Below is a small trained network, with its code and all its weights. Each question gives an input and a class and asks what happens when units are switched off, that is, made to give their printed mean instead of their output.

import numpy as np


def w(rows, s, z=0):
    codes = np.array(rows[::2]) - 128.0
    scale = np.full(codes.shape[1], s)
    scale[-1] = z or s
    return codes * scale


def f(y):
    return y / 2 * (1 + np.tanh(0.7978845608 * (y + 0.044715 * y**3)))


def log_softmax(a):
    a = a - a.max(-1, keepdims=True)
    return a - np.log(np.exp(a).sum(-1, keepdims=True))


def net(x, mask):
    res = np.array(x, float).reshape(1, 6) / 4 @ E
    y = f(res @ A[0][:, :-1].T + A[0][:, -1])
    res = res + np.where(mask, y, B[0][:, -1]) @ B[0][:, :-1]
    return log_softmax(res[-1] @ U[:, :-1].T + U[:, -1])


A, B = {}, {}
E = w([
[127,129,131,132,127,132,128,130,129],'x0',
[170,145,239,47,254,196,96,9,158],'x1',
[130,125,130,127,129,127,129,129,128],'x2',
[65,36,221,192,60,35,48,35,182],'x3',
[73,9,38,32,166,113,204,113,250],'x4',
[30,126,118,4,159,89,13,172,31],'x5',
],0.0048)
A[0] = w([
[106,113,69,180,39,83,147,209,106,149],'N1',
[107,119,61,182,37,79,143,210,107,146],'N2',
[87,44,52,62,163,101,187,104,226,78],'N3',
[89,33,50,59,172,99,191,108,235,69],'N4',
[178,215,195,202,103,131,69,136,53,78],'N5',
[86,62,184,168,82,62,87,53,164,95],'N6',
[170,210,191,199,104,133,76,133,49,80],'N7',
[161,134,198,86,207,174,110,58,143,137],'N8',
[190,193,56,71,183,208,202,194,93,97],'N9',
[214,138,143,226,102,162,212,92,201,34],'N10',
[162,134,199,84,201,173,115,64,140,140],'N11',
[88,69,190,165,76,61,86,60,168,86],'N12',
[206,132,140,228,101,169,214,89,200,41],'N13',
[161,146,197,83,205,171,108,51,149,127],'N14',
[178,225,206,211,98,138,67,136,42,51],'N15',
[207,131,142,226,102,166,215,92,200,43],'N16',
[185,198,48,74,185,213,203,194,95,86],'N17',
[185,189,58,77,178,201,192,186,94,113],'N18',
[88,67,187,165,72,57,85,48,168,65],'N19',
[104,114,62,187,36,87,142,214,107,142],'N20',
[1,136,132,19,154,98,7,181,33,36],'N21',
[84,76,187,164,75,65,88,65,167,93],'N22',
[112,113,74,176,45,93,145,196,112,6],'N23',
[164,138,202,85,213,168,111,56,144,125],'N24',
[94,67,183,167,83,60,79,58,168,95],'N25',
[163,135,195,86,205,175,108,58,142,138],'N26',
[160,132,196,84,199,179,108,60,140,90],'N27',
],0.0052,0.0017)
B[0] = w([
[81,177,69,161,84,85,147,68,201,217],'N1',
[73,175,66,169,83,79,150,66,201,221],'N2',
[98,71,220,73,50,213,203,134,70,224],'N3',
[97,70,219,69,47,216,216,137,70,234],'N4',
[98,72,194,70,57,195,201,126,89,205],'N5',
[139,151,163,174,181,169,85,192,138,214],'N6',
[100,75,192,70,61,191,199,124,89,200],'N7',
[80,176,66,169,77,86,150,77,194,208],'N8',
[131,163,174,196,195,173,59,202,155,243],'N9',
[205,83,93,54,178,71,88,93,40,216],'N10',
[89,166,74,164,83,86,144,86,178,204],'N11',
[140,158,165,181,194,175,74,195,138,211],'N12',
[205,72,86,49,187,58,83,88,34,218],'N13',
[82,169,69,163,80,87,147,82,189,209],'N14',
[105,70,191,66,60,198,211,130,95,215],'N15',
[202,76,87,50,183,59,84,92,38,217],'N16',
[133,165,176,195,197,176,64,203,155,245],'N17',
[131,158,170,196,192,165,70,198,151,231],'N18',
[143,157,166,179,188,174,76,198,136,214],'N19',
[72,186,60,167,75,77,151,63,210,222],'N20',
[254,49,65,27,206,30,73,70,9,252],'N21',
[138,152,161,175,188,163,84,189,138,206],'N22',
[103,152,89,147,98,96,141,85,168,177],'N23',
[85,172,70,164,81,89,150,81,188,210],'N24',
[138,156,161,178,186,173,84,195,135,212],'N25',
[83,170,69,164,81,86,145,83,186,207],'N26',
[85,170,62,160,82,81,149,83,184,195],'N27',
],0.0061,0.0044)
U = w([
[51,205,35,197,57,49,161,72,206,249],'0',
[136,170,177,222,222,198,62,238,150,155],'1',
[94,54,212,41,33,227,245,131,100,35],'2',
[231,73,63,22,199,2,73,91,61,61],'3',
],0.0086,0.0013)

Each question gives the input, the list of numbers given to net, and the class t.
The units are the neurons (one row each of A and B). Each row of codes is followed by its name. A weight is (code - 128) times the scale printed after its matrix; where a second scale follows, it is the last column's (A, B and U).
mask holds one flag per neuron, in row order. A switched-off neuron (its flag False) gives its mean, the last column of its row in B, instead of its output. The means were averaged over made-up inputs and are rounded, as every weight is.
A unit's drop is (log p(t) with every unit on - log p(t) with that unit switched off) / (log p(t) with every unit on - log p(t) with every unit switched off).
The circuit of an input: a set's keep is (log p(t) with only the set's units on - log p(t) with every unit switched off) / (log p(t) with every unit on - log p(t) with every unit switched off). Starting from the 12 units with the biggest drops (on a tie, the unit counted first), units are removed one at a time, each time the one whose removal leaves the highest keep (on an exact tie, the one counted first), for as long as the keep stays at least 0.8.
units of the circuit, in order: the units of the circuit, biggest drop first
top k neurons: the k neurons with the biggest drops, biggest first
drop of u: that unit's drop, to one decimal
input [7,4,-2,-3,5,-3], class 2: units of the circuit, in order	(N4)
input [8,7,4,-4,-8,4], class 2: top 3 neurons	(N15 N5 N7)
input [4,-6,-5,-1,-8,3], class 2: top 3 neurons	(N15 N5 N7)
input [4,-3,-5,2,5,5], class 2: top 2 neurons	(N4 N3)
input [1,6,-8,-4,-8,-6], class 2: top 3 neurons	(N15 N5 N7)
input [-3,-1,-6,7,8,-7], class 2: top 2 neurons	(N4 N3)
input [7,6,-6,-2,-7,7], class 2: top 2 neurons	(N15 N5)
input [-6,0,5,-8,8,-8], class 1: top 3 neurons	(N17 N9 N18)
input [-4,-5,-4,-3,7,-6], class 2: top 2 neurons	(N4 N3)
input [-3,-5,-8,5,-7,1], class 2: top 3 neurons	(N15 N5 N7)
input [1,-5,7,2,-5,-7], class 3: drop of N16	0.2
input [-3,-1,3,5,5,5], class 1: drop of N12	0.3
input [-6,4,6,-2,4,-5], class 3: drop of N20	0.3
input [2,-3,5,5,-4,8], class 3: units of the circuit, in order	(N21)
